Here is a tiny trained network, its code and every weight. The questions are about switching its units off for an input and a target symbol, where a switched-off unit gives its printed mean instead of its output.

import numpy as np


def w(rows, s, z=0):
    codes = np.array(rows[::2]) - 128.0
    scale = np.full(codes.shape[1], s)
    scale[-1] = z or s
    return codes * scale


def softmax(a):
    e = np.exp(a - a.max(-1, keepdims=True))
    return e / e.sum(-1, keepdims=True)


def log_softmax(a):
    a = a - a.max(-1, keepdims=True)
    return a - np.log(np.exp(a).sum(-1, keepdims=True))


def net(x, mask):
    ids = ['ΔΠΦαβλμτψ'.index(c) for c in x.split()]
    T = len(ids)
    res = E[ids] + P[:T]
    u = 0
    for l in range(3):
        r = res
        for j in range(3):
            rows = slice(2 * j, 2 * j + 2)
            q, k, v = (r @ M[l][rows].T for M in (Q, K, V))
            z = softmax(np.where(np.tri(T) > 0, q @ k.T / 2**0.5, -1e9)) @ v
            o = O[l][rows]
            res = res + np.where(mask[u + j], z, o[:, -1]) @ o[:, :-1]
        u += 3
    return log_softmax(res[-1] @ U[:, :-1].T + U[:, -1])


Q, K, V, O = {}, {}, {}, {}
E = w([
[155,78,101],'Δ',
[144,229,141],'Π',
[164,144,191],'Φ',
[224,86,105],'α',
[149,125,119],'β',
[148,161,126],'λ',
[42,135,29],'μ',
[245,164,4],'τ',
[92,128,228],'ψ',
],0.014)
P = w([
[127,2,158],'0',
[203,192,123],'1',
[207,164,129],'2',
[195,147,120],'3',
[196,133,108],'4',
[197,117,117],'5',
[188,116,105],'6',
[188,110,103],'7',
[184,102,110],'8',
[183,97,117],'9',
[177,82,119],'10',
],0.0057)
Q[0] = w([
[105,107,82],'L0H1',
[104,203,181],'L0H1',
[158,199,122],'L0H2',
[107,99,152],'L0H2',
[107,165,2],'L0H3',
[151,138,151],'L0H3',
],0.031)
K[0] = w([
[167,166,127],'L0H1',
[137,44,169],'L0H1',
[193,136,132],'L0H2',
[104,63,163],'L0H2',
[201,252,52],'L0H3',
[77,130,131],'L0H3',
],0.031)
V[0] = w([
[137,81,136],'L0H1',
[106,252,49],'L0H1',
[3,70,64],'L0H2',
[107,100,121],'L0H2',
[147,158,122],'L0H3',
[209,194,134],'L0H3',
],0.0061)
O[0] = w([
[119,73,138,126],'L0H1',
[149,254,89,122],'L0H1',
[204,183,111,2],'L0H2',
[152,140,130,96],'L0H2',
[138,118,144,162],'L0H3',
[162,76,202,229],'L0H3',
],0.0063,0.0048)
Q[1] = w([
[92,105,109],'L1H1',
[110,164,93],'L1H1',
[157,203,58],'L1H2',
[142,119,165],'L1H2',
[118,35,132],'L1H3',
[4,151,200],'L1H3',
],0.022)
K[1] = w([
[178,167,160],'L1H1',
[137,176,192],'L1H1',
[74,140,5],'L1H2',
[171,159,138],'L1H2',
[125,242,178],'L1H3',
[35,147,6],'L1H3',
],0.018)
V[1] = w([
[2,110,60],'L1H1',
[215,66,38],'L1H1',
[123,97,26],'L1H2',
[11,132,142],'L1H2',
[204,173,191],'L1H3',
[74,200,94],'L1H3',
],0.0097)
O[1] = w([
[59,110,31,4],'L1H1',
[89,255,156,244],'L1H1',
[5,153,156,78],'L1H2',
[134,109,22,133],'L1H2',
[195,170,134,150],'L1H3',
[131,130,25,102],'L1H3',
],0.008,0.002)
Q[2] = w([
[134,175,68],'L2H1',
[136,63,62],'L2H1',
[208,46,248],'L2H2',
[140,151,110],'L2H2',
[142,132,208],'L2H3',
[156,132,144],'L2H3',
],0.016)
K[2] = w([
[153,185,90],'L2H1',
[183,186,160],'L2H1',
[5,130,11],'L2H2',
[115,152,106],'L2H2',
[171,97,213],'L2H3',
[132,123,153],'L2H3',
],0.015)
V[2] = w([
[168,141,23],'L2H1',
[208,232,138],'L2H1',
[172,207,80],'L2H2',
[237,115,85],'L2H2',
[129,11,148],'L2H3',
[155,181,61],'L2H3',
],0.012)
O[2] = w([
[164,214,214,3],'L2H1',
[22,149,234,102],'L2H1',
[57,128,209,61],'L2H2',
[101,254,191,138],'L2H2',
[158,239,155,114],'L2H3',
[173,43,119,60],'L2H3',
],0.0096,0.0043)
U = w([
[12,167,2,206],'Δ',
[128,175,82,80],'Π',
[197,158,88,91],'Φ',
[148,84,88,208],'α',
[186,127,214,248],'β',
[174,107,137,224],'λ',
[110,51,150,3],'μ',
[198,62,168,22],'τ',
[171,89,122,51],'ψ',
],0.0058,0.0015)

Each question gives the input, a string of symbols that net reads in full, and the target symbol t.
The units are the heads (2 rows each of Q, K, V and O). Each row of codes is followed by its name. A weight is (code - 128) times the scale printed after its matrix; where a second scale follows, it is the last column's (O and U).
mask holds one flag per head, layer by layer. A switched-off head (its flag False) gives its mean, the last column of its rows in O, instead of its output. The means were averaged over made-up inputs and are rounded, as every weight is.
A unit's drop is (log p(t) with every unit on - log p(t) with that unit switched off) / (log p(t) with every unit on - log p(t) with every unit switched off).
The circuit of an input: a set's keep is (log p(t) with only the set's units on - log p(t) with every unit switched off) / (log p(t) with every unit on - log p(t) with every unit switched off). Starting from all 9 units, units are removed one at a time, each time the one whose removal leaves the highest keep (on an exact tie, the one counted first), for as long as the keep stays at least 0.8.
circuit, biggest first: the units of the circuit, biggest drop first
most important unit: the unit with the biggest drop
which heads matter: for each layer, one digit per head in row order, 1 if its drop is at least 0.15 and else 0, layers parted by /
drop when u is switched off: that unit's drop, to one decimal
input Π Π ψ α α Π ψ, target β: circuit, biggest first -> (L1H2; L2H2; L1H3; L2H1)
input μ Π Π Π ψ λ, target τ: most important unit -> L0H2
input Π ψ β, target β: which heads matter -> 000 / 011 / 110
input ψ α Π, target Φ: which heads matter -> 101 / 100 / 111
input ψ Π Π λ Π β Π τ ψ λ, target Φ: which heads matter -> 101 / 101 / 111
input ψ Π λ Δ ψ Δ ψ, target Φ: which heads matter -> 101 / 100 / 111
input ψ Π τ, target Φ: which heads matter -> 101 / 110 / 111
input τ Δ μ Δ α μ τ, target μ: which heads matter -> 100 / 110 / 111
input α Π μ Π μ Π ψ α α β Δ, target Δ: circuit, biggest first -> (L0H1; L2H3; L1H2; L1H3)
input τ Δ μ Π Φ μ, target μ: circuit, biggest first -> (L1H1; L2H3; L2H1)
input Π Π ψ μ ψ λ Π λ Π Π μ, target β: which heads matter -> 010 / 111 / 110
input Π Π Π Π ψ β λ, target β: which heads matter -> 000 / 011 / 110
input Δ β ψ Π τ Π τ α Π Π λ, target α: which heads matter -> 101 / 111 / 110
input α Π μ ψ μ Φ, target Δ: most important unit -> L1H3
input ψ Φ λ, target Φ: circuit, biggest first -> (L2H3; L1H1; L2H2; L2H1)
input α β β Π ψ Π Φ ψ τ, target Δ: which heads matter -> 100 / 111 / 101
input μ τ Π α ψ, target μ: which heads matter -> 111 / 111 / 011
input α ψ Π μ μ ψ Δ Π ψ ψ Π, target Δ: which heads matter -> 100 / 101 / 100
input Δ Δ ψ Δ τ Π Π λ ψ Δ, target α: drop when L0H3 is switched off -> 1.0
input Π Π Π τ ψ λ, target β: drop when L2H3 is switched off -> 0.0
input ψ Π Δ Π Π Π α, target Φ: drop when L2H1 is switched off -> 0.3
input ψ Π Π Π Π α, target Φ: most important unit -> L0H1
